Each row is followed by roughly how far along a hidden order it lies, from 0 to 9. A new part has a new order.
(in the rows, 100 means zero)
[111  52 104 121  89  70 104  98 104 102  87 106 108 108  99 107 109  99
  99 102  99 108  83 111 104  98  97 113 135  90  96  93 100  94 121  95
  72 101  87  89 101 101 129 125 103  97  89 114  99  88  94 106 102  99
 128 110  91 106 107 106  96  99  98 103  93 103 111 113 102  98  99 103
  99 112  86  55  99 120  76 105  92 118  98 105  85 104  99 104 100  47
  96 122  89  85  98 103  93 102 127  92 104  59 106 114 104 115  99 124
 101 100 100 102 104 104  94  99  99 102 107  95 105 102 135 115 115 118
  92 117  97] | 9
[112  74  87  70  93 115 102  97  94  73 113 106 113 100  92 111  82 126
  95  95  91  90  94  97  86  90 119 116 139 109 105 124 112  99  78 103
 129  96  79  81 116 104  49  97  98 110  19  88  99 114  92 101 117  96
  80  99 110  87 101 101  81  38 126  97  88 104  82 111  97 105  97  94
  85  97 126  95  89 118 117 106 113 122  88  86  85  65  91  99  98 103
  94 102 103  96  58  89  94  97 100 121  87  84 101 115 106  90  95  96
 113  80 115  93  99  95 132 107  98 114  88 105 117  99 126  90 119  81
 105 110  94] | 3
[113 116  89  51  98 113 101  83  77  96 118  72 105 105  95 101  80 141
  92 101  97 104 103  96  76  94 117 106 137 111 109 119 104  96  78 106
 128 105  83  81 120 101  54  88  99 118  40  82  94 110  98 116 118  95
  61  92 116 101 110 108  93  55 130 110  88 105  95 111  99  99  97  94
  91  98 118 134  84 104 104 108 124 100  92  82  87  75  84 105 107 130
 101 107 101 105  65  78 106 106 120 117  91 113  97 114  97  99  97  68
 111  69 115  86  97  90 139  83 111 123  85 105  98  95  85  98  99 101
 116  97 100] | 0
[110  76 107  77 100  94 103  83 101  88 114  85 116 106 102  90  96 106
  97  99 112 115  94 100  98 101 103 102 114 111 112 108 117  99  94 104
 116 104  86  98  94 117  54 105 105  95  78 105 101 101  92 110 106 104
  67 104 101  98 102 102 105  95 119 100  91  96 105 120 112 104  98 102
  96 119 108  67 104  92  89  99  97 116 107  96  98 112  83 107 105 105
  96  98 115 108  96 112 109 103 117 107  86  83 101 104  94  95  96 141
 101  91 113  99 106  82 130 105 102 101  91  87  94 106  76  92 100 111
 105  89  98] | 6
[112 124  94  33 107 118  99  79  80  93 121  66 107 101 107  86  79 128
  93 100 105 112 107  90  82  98 110  94 117 121 117 116 114  96  74 108
 137 107  91  95 101 113  24  85 103 107  69  82 108 112 102 117 116  99
  43  94 114 103 108  98 106  68 132 105  91  98  95 113 105 103  99  99
  92 109 119 200  96  84 101 103 111 107  99  84 100  96  81 111 113 157
  97  97 113 119  66  91 114 106 122 115  81 133 101 102  87  90  95 107
 105  70 118  99 101  80 145  87 110 118  81  95  85 100  54  91  90 104
 119  82  99] | 0
[109 109  94  56 100 105 101  79  87  93 120  75 107 107 101  94  88 125
  96  99 107 118 102  90  88  94 112 102 119 111 110 106 108  98  83 106
 127 107  84  85 105 113  43  89 101 104  52  88  93 111  99 111 110 100
  55  92 110  99 107 102  99  85 130 110  90  98 104 113 103 100  96  97
  95 105 116 171  93  92  98 103 112  98  97  88  96  99  87 104 109 136
  96 103 111 109  89  92 112 108 118 111  87 109  96 104  94  95  97  91
 107  73 113  89  99  88 122  91 105 117  85  97  96 100  81  92  94 112
 113  84 101] | 3
[110  99 111  67  96 107 101  76  97  86 120  73 116 100 103  81  89 110
  91  96 115 106  99 100  93 105 106  95 111 122 119 122 121  98  83 106
 138 105  87 101  89 122  38  94 107  94  79 107 114 103  94 120 112 102
  40 105 107  98  99 103 113  91 124  92  87  90  97 125 117 107 101 103
  95 125 113 185 107  80  92  98  97 124 108  92 102 118  75 112 114 129
 101  88 125 124  93 116 117 101 107 111  82 104 102 103  86  91  94 144
 101  93 119 102 108  70 145  99 106  95  84  81  84 108  47  93  93 101
 110  81  97] | 5
[110  79  90  86  87  93 103  96  99  87 101 105 109 111  92 111  97 116
 100  96  90 105  91  96  97  86 113 116 131  99  98  98  98  98  97  98
 113  98  79  74 112 104  85 104 100  99  54  95  91 105  97  97 105  99
 107  99 101  96 107 104  81  80 116 109  95 105  97 109 100  98  96  97
  90 101 110  94  90 117  95 107 106 105  84  93  87  85 100  98 102  87
  89 112 103  89  93  95  95 105 105 107  98  75  99 115 108 104  99  80
 106  82 104  92  99 104 105  99  96 113  92 105 110  99 137 102 120 108
 104 104  99] | 5
[112 129 104  45  98 106 101  68  81 103 123  52 108 104 109  80  84 126
  92  99 116 123 107  92  88 104 106  90 124 122 119 109 111  94  80 110
 133 112  88  92  99 119  36  88 107 101  90  95 110 105 102 127 110  99
  28  96 110 106 111 104 115 100 134 109  89  94 109 120 111 101 100 103
  98 117 111 200  97  75  86 101 110 102 105  89 100 115  76 114 117 159
 103  96 121 121  88  99 121 110 126 109  84 123  97 103  82  97  96 114
 102  80 119  95 105  72 144  82 117 112  81  87  79 101  33  96  81 120
 119  74 103] | 2
[110  70  98  93  94  92 102  96 100  85 102 105 114 107  95 105  99 109
  99  98 100 106  89 100 103  93 106 111 123 100 103 106 108 100  99  98
 114 100  87  87  97 109  67 108 101  93  68 101  93 101  94 101 107 102
 105 105 100  98 102 101  92  83 116 102  93 100  99 114 105 103  97  98
  92 114 109 123 101 108  93 103  97 121  95  96  91  97  90 103 106  91
  89 110 106  96  89 105  99 102 114 106  92  75 104 112 102 100  97 120
 103  76 107 100 102  96 120 106  95 104  88  92 104 103 113 102 116 109
 102 105  94] | 6
[112  56 103 114  89  75 104  99 103  97  89 108 108 108  98 107 109 100
  99 101  98 106  83 108 104  98  97 112 135  96  96  95 106  96 117  95
  83 100  86  87  98 104 103 122 104  95  83 113  97  91  94 105 103 100
 123 111  94 105 104 104  95  95 101 103  94 102 104 117 103 101  99 102
  97 113  91  68 101 117  79 105  93 121  98 103  86 104  95 104 101  56
  92 125  94  90  98 107  95 103 124  96 102  60 107 116 104 110  98 127
 100  99 100 104 103 102  93 104  97 102 104  94 101 102 128 112 115 115
  95 118  96] | 9
